-621 -549  237  127  -33 -115 -275 -184  188  101 -392  453    6  195 -618  173
-592 -307  513   31  -93 -387  420  -44  513   26 -271  240 -233  324 -177 -150
 -83 -254 -358 -103  -45    2 -421  -72 -356   22  255 -316   42 -119  -21 -189
|
 -83 -592 -621
-254 -307 -549
-358  513  237
-103   31  127
 -45  -93  -33
   2 -387 -115
-421  420 -275
 -72  -44 -184
-356  513  188
  22   26  101
 255 -271 -392
-316  240  453
  42 -233    6
-119  324  195
 -21 -177 -618
-189 -150  173

-275  159  -61 -357  -82  -27 -227 -240 -211   55  371   -9
 411  182  136   55   16  326  296  133   23  -15 -272  -96
 133 -193 -191  151 -497  295   74  175  176  -35   29  -86
-330  -80  -14   40  502  122  251 -110  159   54  -85 -147
 107   75 -231  -96 -213   25 -280  232 -293  259  324   51
 146  194 -182 -465   38   14  198 -135 -122  114  291  204
 189 -130   65  -38  333   95  208  -64  472 -139 -168 -195
-107  413 -149 -204 -106  159  124 -163    9 -345  213 -210
|
-107  189  146  107 -330  133  411 -275
 413 -130  194   75  -80 -193  182  159
-149   65 -182 -231  -14 -191  136  -61
-204  -38 -465  -96   40  151   55 -357
-106  333   38 -213  502 -497   16  -82
 159   95   14   25  122  295  326  -27
 124  208  198 -280  251   74  296 -227
-163  -64 -135  232 -110  175  133 -240
   9  472 -122 -293  159  176   23 -211
-345 -139  114  259   54  -35  -15   55
 213 -168  291  324  -85   29 -272  371
-210 -195  204   51 -147  -86  -96   -9

  22  130  -54  -16
 369 -111 -377  533
 555  217 -417  143
-165 -276   78  -46
 218  156  295  -54
-184  416 -139  185
 116 -558  -39  408
 513   93  -46   41
|
 513  116 -184  218 -165  555  369   22
  93 -558  416  156 -276  217 -111  130
 -46  -39 -139  295   78 -417 -377  -54
  41  408  185  -54  -46  143  533  -16

 123  -87   73  180   42 -349  290  242
  11  -50  425  -78 -103  -38 -214 -248
   4 -267  -41  196  -29 -352  173  175
  64  -60 -112 -414 -299  336 -281  630
  -9  183 -144  103  139  -96 -375 -209
 -88  -14 -137  224  214   24  -21  -37
 269   39 -262  244  -19   61 -119 -194
-255   99  150 -323 -535   51  -35 -268
-141 -108   60  -16 -251  532 -146  212
|
-141 -255  269  -88   -9   64    4   11  123
-108   99   39  -14  183  -60 -267  -50  -87
  60  150 -262 -137 -144 -112  -41  425   73
 -16 -323  244  224  103 -414  196  -78  180
-251 -535  -19  214  139 -299  -29 -103   42
 532   51   61   24  -96  336 -352  -38 -349
-146  -35 -119  -21 -375 -281  173 -214  290
 212 -268 -194  -37 -209  630  175 -248  242

 50 134 584  67
122 307 177 221
182 306 135 208
 48  78 594  70
 51  96 555 129
274 204  85 110
171 229 314 116
  8 136 548 139
  8  85 533 205
229 152 372  77
138 246 216 223
|
138 229   8   8 171 274  51  48 182 122  50
246 152  85 136 229 204  96  78 306 307 134
216 372 533 548 314  85 555 594 135 177 584
223  77 205 139 116 110 129  70 208 221  67

 269 -125 -168  331  198  106  146  253 -234  288
  72  140  -62 -183  108  -84  146  -25  130  212
-340  510   99 -116   41   37  -69  130  -39 -297
 -87  -25   42   73   31   64 -120  -77  221  -79
-178  135   96   88    3  413 -148 -133 -145   92
 337  -55 -196  194 -176   39  174   12  153  -77
 220   71 -351 -335 -310  106  -66  207  109  -76
-161 -201  150  185  183  -75    7   67 -317   59
|
-161  220  337 -178  -87 -340   72  269
-201   71  -55  135  -25  510  140 -125
 150 -351 -196   96   42   99  -62 -168
 185 -335  194   88   73 -116 -183  331
 183 -310 -176    3   31   41  108  198
 -75  106   39  413   64   37  -84  106
   7  -66  174 -148 -120  -69  146  146
  67  207   12 -133  -77  130  -25  253
-317  109  153 -145  221  -39  130 -234
  59  -76  -77   92  -79 -297  212  288

 183  -92   76
-133   79  354
 539  -80  -44
 302 -128 -402
 341   42  354
-291  177   76
 223   -6  314
 144  -92  155
-370  -19  116
 183  -43 -322
 341   55  394
-133    6 -362
|
-133  341  183 -370  144  223 -291  341  302  539 -133  183
   6   55  -43  -19  -92   -6  177   42 -128  -80   79  -92
-362  394 -322  116  155  314   76  354 -402  -44  354   76

  19   69  -69   26  133  -38  147  225  -68  140   32
 146  123   88   33  151  -64  233  385  -50   71  105
 213 -484 -369 -180 -564   23 -477 -284  476 -221 -463
   0  368  357  240  394 -125  401  362 -337   99  413
-179  290  701 -156  149  247   88 -268 -131 -265  295
 -58   85  -30   61  137  -31  110   97 -115  118   69
|
 -58 -179    0  213  146   19
  85  290  368 -484  123   69
 -30  701  357 -369   88  -69
  61 -156  240 -180   33   26
 137  149  394 -564  151  133
 -31  247 -125   23  -64  -38
 110   88  401 -477  233  147
  97 -268  362 -284  385  225
-115 -131 -337  476  -50  -68
 118 -265   99 -221   71  140
  69  295  413 -463  105   32
